Below is a small trained network, with its code and all its weights. Each question gives an input and a class and asks what happens when units are switched off, that is, made to give their printed mean instead of their output.

import numpy as np


def w(rows, s, z=0):
    codes = np.array(rows[::2]) - 128.0
    scale = np.full(codes.shape[1], s)
    scale[-1] = z or s
    return codes * scale


def f(y):
    return y / 2 * (1 + np.tanh(0.7978845608 * (y + 0.044715 * y**3)))


def log_softmax(a):
    a = a - a.max(-1, keepdims=True)
    return a - np.log(np.exp(a).sum(-1, keepdims=True))


def net(x, mask):
    res = np.array(x, float).reshape(1, 6) / 4 @ E
    y = f(res @ A[0][:, :-1].T + A[0][:, -1])
    res = res + np.where(mask, y, B[0][:, -1]) @ B[0][:, :-1]
    return log_softmax(res[-1] @ U[:, :-1].T + U[:, -1])


A, B = {}, {}
E = w([
[174,74,161,173,112,169,114],'x0',
[10,94,112,204,187,208,106],'x1',
[60,96,179,108,38,181,110],'x2',
[79,167,248,150,163,81,86],'x3',
[85,60,121,31,121,122,178],'x4',
[132,117,148,109,156,50,81],'x5',
],0.011)
A[0] = w([
[70,168,115,238,121,193,87,35],'neuron 1',
[44,100,122,83,95,136,124,253],'neuron 2',
[150,154,233,106,65,55,81,90],'neuron 3',
[73,67,242,159,90,200,137,73],'neuron 4',
[100,6,101,169,160,106,48,38],'neuron 5',
[209,158,164,112,117,127,164,101],'neuron 6',
[112,183,186,163,213,80,116,21],'neuron 7',
],0.02,0.0032)
B[0] = w([
[83,160,46,210,126,219,51,248],'neuron 1',
[76,142,132,23,120,172,145,213],'neuron 2',
[83,66,101,143,108,20,29,222],'neuron 3',
[187,169,244,31,111,194,89,252],'neuron 4',
[148,2,174,164,143,125,184,191],'neuron 5',
[188,154,108,149,76,95,122,197],'neuron 6',
[108,191,198,132,189,96,214,210],'neuron 7',
],0.016,0.024)
U = w([
[113,133,130,190,145,179,116,193],'0',
[92,163,191,169,205,87,169,97],'1',
[119,113,185,81,102,162,118,4],'2',
[150,39,144,149,147,142,178,216],'3',
[248,142,58,127,75,103,194,196],'4',
[101,110,46,53,111,99,208,92],'5',
[192,124,206,180,129,97,105,43],'6',
[137,119,141,131,98,38,106,193],'7',
],0.011,0.003)

Each question gives the input, the list of numbers given to net, and the class t.
The units are the neurons (one row each of A and B). Each row of codes is followed by its name. A weight is (code - 128) times the scale printed after its matrix; where a second scale follows, it is the last column's (A, B and U).
mask holds one flag per neuron, in row order. A switched-off neuron (its flag False) gives its mean, the last column of its row in B, instead of its output. The means were averaged over made-up inputs and are rounded, as every weight is.
A unit's drop is (log p(t) with every unit on - log p(t) with that unit switched off) / (log p(t) with every unit on - log p(t) with every unit switched off).
The circuit of an input: a set's keep is (log p(t) with only the set's units on - log p(t) with every unit switched off) / (log p(t) with every unit on - log p(t) with every unit switched off). Starting from all 7 units, units are removed one at a time, each time the one whose removal leaves the highest keep (on an exact tie, the one counted first), for as long as the keep stays at least 0.8.
circuit, biggest first: the units of the circuit, biggest drop first
top k neurons: the k neurons with the biggest drops, biggest first
drop of u: that unit's drop, to one decimal
input [5,8,-7,7,0,4], class 1: circuit, biggest first => (neuron 7)
input [-3,3,-7,-2,5,0], class 5: top 4 neurons => (neuron 4; neuron 1; neuron 7; neuron 5)
input [7,-1,4,-5,-5,3], class 6: top 2 neurons => (neuron 2; neuron 1)
input [7,-1,-1,-6,-7,8], class 3: circuit, biggest first => (neuron 5; neuron 4)
input [3,1,0,6,5,8], class 1: top 3 neurons => (neuron 7; neuron 6; neuron 5)
input [-1,2,1,-6,2,0], class 5: top 2 neurons => (neuron 4; neuron 1)
input [7,-3,-8,8,8,2], class 7: top 2 neurons => (neuron 3; neuron 6)
input [-4,-3,-7,4,7,-8], class 4: top 2 neurons => (neuron 3; neuron 2)
input [-6,3,-5,-8,2,-8], class 5: top 3 neurons => (neuron 4; neuron 1; neuron 6)
input [3,-7,5,-8,8,-6], class 5: top 2 neurons => (neuron 2; neuron 4)
input [1,-7,5,-7,5,-7], class 4: top 2 neurons => (neuron 6; neuron 3)
input [-2,-2,4,-1,8,8], class 5: top 2 neurons => (neuron 4; neuron 2)
input [7,2,-7,3,6,5], class 3: drop of neuron 5 => 1.3
input [-5,-1,4,-5,0,6], class 5: drop of neuron 4 => 0.9
input [5,-6,-5,2,1,-6], class 4: circuit, biggest first => (neuron 6)
input [-6,1,-6,4,2,3], class 1: drop of neuron 7 => 0.0
